Here is a tiny trained network, its code and every weight. The questions are about switching its units off for an input and a class, where a switched-off unit gives its printed mean instead of its output.

import numpy as np


def w(rows, s, z=0):
    codes = np.array(rows[::2]) - 128.0
    scale = np.full(codes.shape[1], s)
    scale[-1] = z or s
    return codes * scale


def f(y):
    return y / 2 * (1 + np.tanh(0.7978845608 * (y + 0.044715 * y**3)))


def log_softmax(a):
    a = a - a.max(-1, keepdims=True)
    return a - np.log(np.exp(a).sum(-1, keepdims=True))


def net(x, mask):
    res = np.array(x, float).reshape(1, 4) / 4 @ E
    y = f(res @ A[0][:, :-1].T + A[0][:, -1])
    res = res + np.where(mask, y, B[0][:, -1]) @ B[0][:, :-1]
    return log_softmax(res[-1] @ U[:, :-1].T + U[:, -1])


A, B = {}, {}
E = w([
[138,117,128,106,126,130,124,140,134,123,124,133],'x0',
[174,140,27,132,57,188,102,33,187,117,122,50],'x1',
[191,65,17,164,178,168,182,93,77,167,210,210],'x2',
[68,49,143,1,109,146,41,86,80,252,190,49],'x3',
],0.0084)
A[0] = w([
[107,147,199,159,213,82,169,214,76,113,118,187,3],'N0',
[180,179,117,189,148,117,186,151,169,62,86,154,22],'N1',
[167,81,50,153,195,171,146,125,102,118,141,171,1],'N2',
[180,84,60,176,182,162,202,118,90,117,203,194,160],'N3',
[176,147,81,143,65,191,122,62,191,107,123,71,40],'N4',
[192,175,47,166,58,188,118,78,229,85,97,85,42],'N5',
[197,216,123,210,151,114,202,153,199,52,50,188,48],'N6',
[77,202,204,124,85,91,94,170,214,64,3,74,163],'N7',
],0.0064,0.0011)
B[0] = w([
[29,73,63,190,225,47,169,211,46,61,12,197,222],'N0',
[110,84,203,46,135,169,68,36,76,222,126,19,210],'N1',
[175,181,145,138,114,97,176,148,146,120,190,81,184],'N2',
[215,212,109,176,9,97,148,79,227,83,249,168,223],'N3',
[28,72,133,174,183,48,139,194,34,102,87,220,197],'N4',
[14,94,65,174,213,83,161,190,93,57,31,178,217],'N5',
[119,50,197,34,134,233,6,62,138,240,132,23,254],'N6',
[248,227,49,187,1,79,217,75,243,112,247,148,255],'N7',
],0.0058,0.01)
U = w([
[213,234,129,164,60,112,176,121,178,96,202,150,244],'0',
[109,63,172,50,135,177,11,106,126,226,137,71,49],'1',
[48,106,125,176,191,92,157,170,107,48,49,196,77],'2',
],0.011,0.0011)

Each question gives the input, the list of numbers given to net, and the class t.
The units are the neurons (one row each of A and B). Each row of codes is followed by its name. A weight is (code - 128) times the scale printed after its matrix; where a second scale follows, it is the last column's (A, B and U).
mask holds one flag per neuron, in row order. A switched-off neuron (its flag False) gives its mean, the last column of its row in B, instead of its output. The means were averaged over made-up inputs and are rounded, as every weight is.
A unit's drop is (log p(t) with every unit on - log p(t) with that unit switched off) / (log p(t) with every unit on - log p(t) with every unit switched off).
The circuit of an input: a set's keep is (log p(t) with only the set's units on - log p(t) with every unit switched off) / (log p(t) with every unit on - log p(t) with every unit switched off). Starting from all 8 units, units are removed one at a time, each time the one whose removal leaves the highest keep (on an exact tie, the one counted first), for as long as the keep stays at least 0.8.
units of the circuit, in order: the units of the circuit, biggest drop first
k most important neurons: the k neurons with the biggest drops, biggest first
drop when u is switched off: that unit's drop, to one decimal
input [8,-6,6,5], class 0: most important neuron : N6
input [-5,-6,5,-6], class 1: 3 most important neurons : N6, N1, N7
input [3,2,0,1], class 2: units of the circuit, in order : N6, N7
input [-7,6,-8,8], class 0: 3 most important neurons : N7, N6, N1
input [0,-8,8,3], class 0: 4 most important neurons : N3, N5, N2, N4
input [7,-5,5,-6], class 1: 3 most important neurons : N6, N1, N7
input [2,3,2,0], class 2: 2 most important neurons : N7, N6
input [8,-8,5,5], class 2: 3 most important neurons : N6, N7, N0
input [6,0,4,-7], class 1: 2 most important neurons : N6, N1
input [-8,-6,-5,-6], class 1: 4 most important neurons : N6, N1, N5, N3
input [-4,6,4,5], class 2: units of the circuit, in order : N6, N4
input [-1,7,-5,-4], class 2: 3 most important neurons : N5, N4, N3
input [4,3,4,3], class 0: 2 most important neurons : N6, N1
input [4,-7,2,5], class 2: units of the circuit, in order : N6
input [1,6,5,-6], class 1: 4 most important neurons : N6, N1, N7, N0
input [-8,-5,-6,-8], class 1: drop when N1 is switched off : 0.4
input [-5,-3,-6,-1], class 0: drop when N7 is switched off : 1.4
input [3,8,-6,7], class 2: drop when N1 is switched off : 0.1
